Below is a small trained network, with its code and all its weights. Each question gives an input and a class and asks what happens when units are switched off, that is, made to give their printed mean instead of their output.

import numpy as np


def w(rows, s, z=0):
    codes = np.array(rows[::2]) - 128.0
    scale = np.full(codes.shape[1], s)
    scale[-1] = z or s
    return codes * scale


def f(y):
    return np.maximum(y, 0)


def log_softmax(a):
    a = a - a.max(-1, keepdims=True)
    return a - np.log(np.exp(a).sum(-1, keepdims=True))


def net(x, mask):
    res = np.array(x, float).reshape(1, 4) / 4 @ E
    y = f(res @ A[0][:, :-1].T + A[0][:, -1])
    res = res + np.where(mask, y, B[0][:, -1]) @ B[0][:, :-1]
    return log_softmax(res[-1] @ U[:, :-1].T + U[:, -1])


A, B = {}, {}
E = w([
[241,202,143,168,207],'x0',
[92,203,170,252,40],'x1',
[158,2,95,207,129],'x2',
[156,176,78,104,70],'x3',
],0.009)
A[0] = w([
[78,107,117,105,123,132],'N1',
[164,81,139,111,191,180],'N2',
[165,80,91,98,62,129],'N3',
[148,56,120,250,63,98],'N4',
[154,76,115,143,153,117],'N5',
[128,61,132,190,143,253],'N6',
[49,174,163,196,99,167],'N7',
[110,138,116,212,109,176],'N8',
[6,39,176,76,158,139],'N9',
[192,110,130,165,182,94],'N10',
[86,211,181,169,148,128],'N11',
[92,28,100,41,92,188],'N12',
[157,228,112,73,101,182],'N13',
[144,154,119,211,89,199],'N14',
[182,75,150,223,160,171],'N15',
[184,196,133,33,167,154],'N16',
],0.015,0.005)
B[0] = w([
[98,97,150,153,113,173],'N1',
[147,122,152,216,120,203],'N2',
[121,138,44,155,95,181],'N3',
[102,112,63,12,184,224],'N4',
[137,86,153,163,124,176],'N5',
[126,67,108,90,201,212],'N6',
[182,112,170,51,17,221],'N7',
[166,132,115,57,89,191],'N8',
[8,110,223,105,146,240],'N9',
[157,107,156,202,196,183],'N10',
[192,143,143,166,40,202],'N11',
[15,77,71,192,69,249],'N12',
[128,223,105,198,119,225],'N13',
[188,150,149,61,107,199],'N14',
[226,98,141,142,234,208],'N15',
[106,254,137,151,176,232],'N16',
],0.024,0.016)
U = w([
[139,134,122,50,160,101],'0',
[107,118,130,152,141,1],'1',
[181,61,176,230,191,87],'2',
[97,30,65,155,157,81],'3',
[127,251,150,198,140,244],'4',
[166,126,187,145,44,111],'5',
[56,107,68,230,71,126],'6',
[2,16,194,181,105,177],'7',
],0.0093,0.004)

Each question gives the input, the list of numbers given to net, and the class t.
The units are the neurons (one row each of A and B). Each row of codes is followed by its name. A weight is (code - 128) times the scale printed after its matrix; where a second scale follows, it is the last column's (A, B and U).
mask holds one flag per neuron, in row order. A switched-off neuron (its flag False) gives its mean, the last column of its row in B, instead of its output. The means were averaged over made-up inputs and are rounded, as every weight is.
A unit's drop is (log p(t) with every unit on - log p(t) with that unit switched off) / (log p(t) with every unit on - log p(t) with every unit switched off).
The circuit of an input: a set's keep is (log p(t) with only the set's units on - log p(t) with every unit switched off) / (log p(t) with every unit on - log p(t) with every unit switched off). Starting from the 12 units with the biggest drops (on a tie, the unit counted first), units are removed one at a time, each time the one whose removal leaves the highest keep (on an exact tie, the one counted first), for as long as the keep stays at least 0.8.
circuit, biggest first: the units of the circuit, biggest drop first
top k neurons: the k neurons with the biggest drops, biggest first
drop when u is switched off: that unit's drop, to one decimal
input [-5,2,-5,3], class 5: circuit, biggest first	N7
input [3,3,0,4], class 5: circuit, biggest first	N16, N14
input [0,2,1,7], class 0: circuit, biggest first	N12, N2
input [1,-6,5,4], class 6: top 3 neurons	N12, N9, N3
input [-1,-4,-2,7], class 4: top 2 neurons	N16, N13
input [-4,6,0,8], class 5: top 2 neurons	N7, N6
input [7,-4,0,-2], class 2: top 2 neurons	N10, N15
input [-2,-7,-3,8], class 6: top 4 neurons	N12, N15, N3, N14
input [5,7,-7,-1], class 5: top 2 neurons	N7, N11
input [-2,3,-5,1], class 5: top 2 neurons	N7, N16
input [-5,4,-4,-6], class 5: top 2 neurons	N7, N12
input [-8,-6,-8,8], class 6: top 2 neurons	N12, N13
input [-1,4,5,6], class 0: drop when N12 is switched off	0.0
input [-2,1,4,-1], class 3: drop when N16 is switched off	0.1
input [0,7,3,8], class 0: top neuron	N4
input [6,5,5,-2], class 0: drop when N4 is switched off	1.0
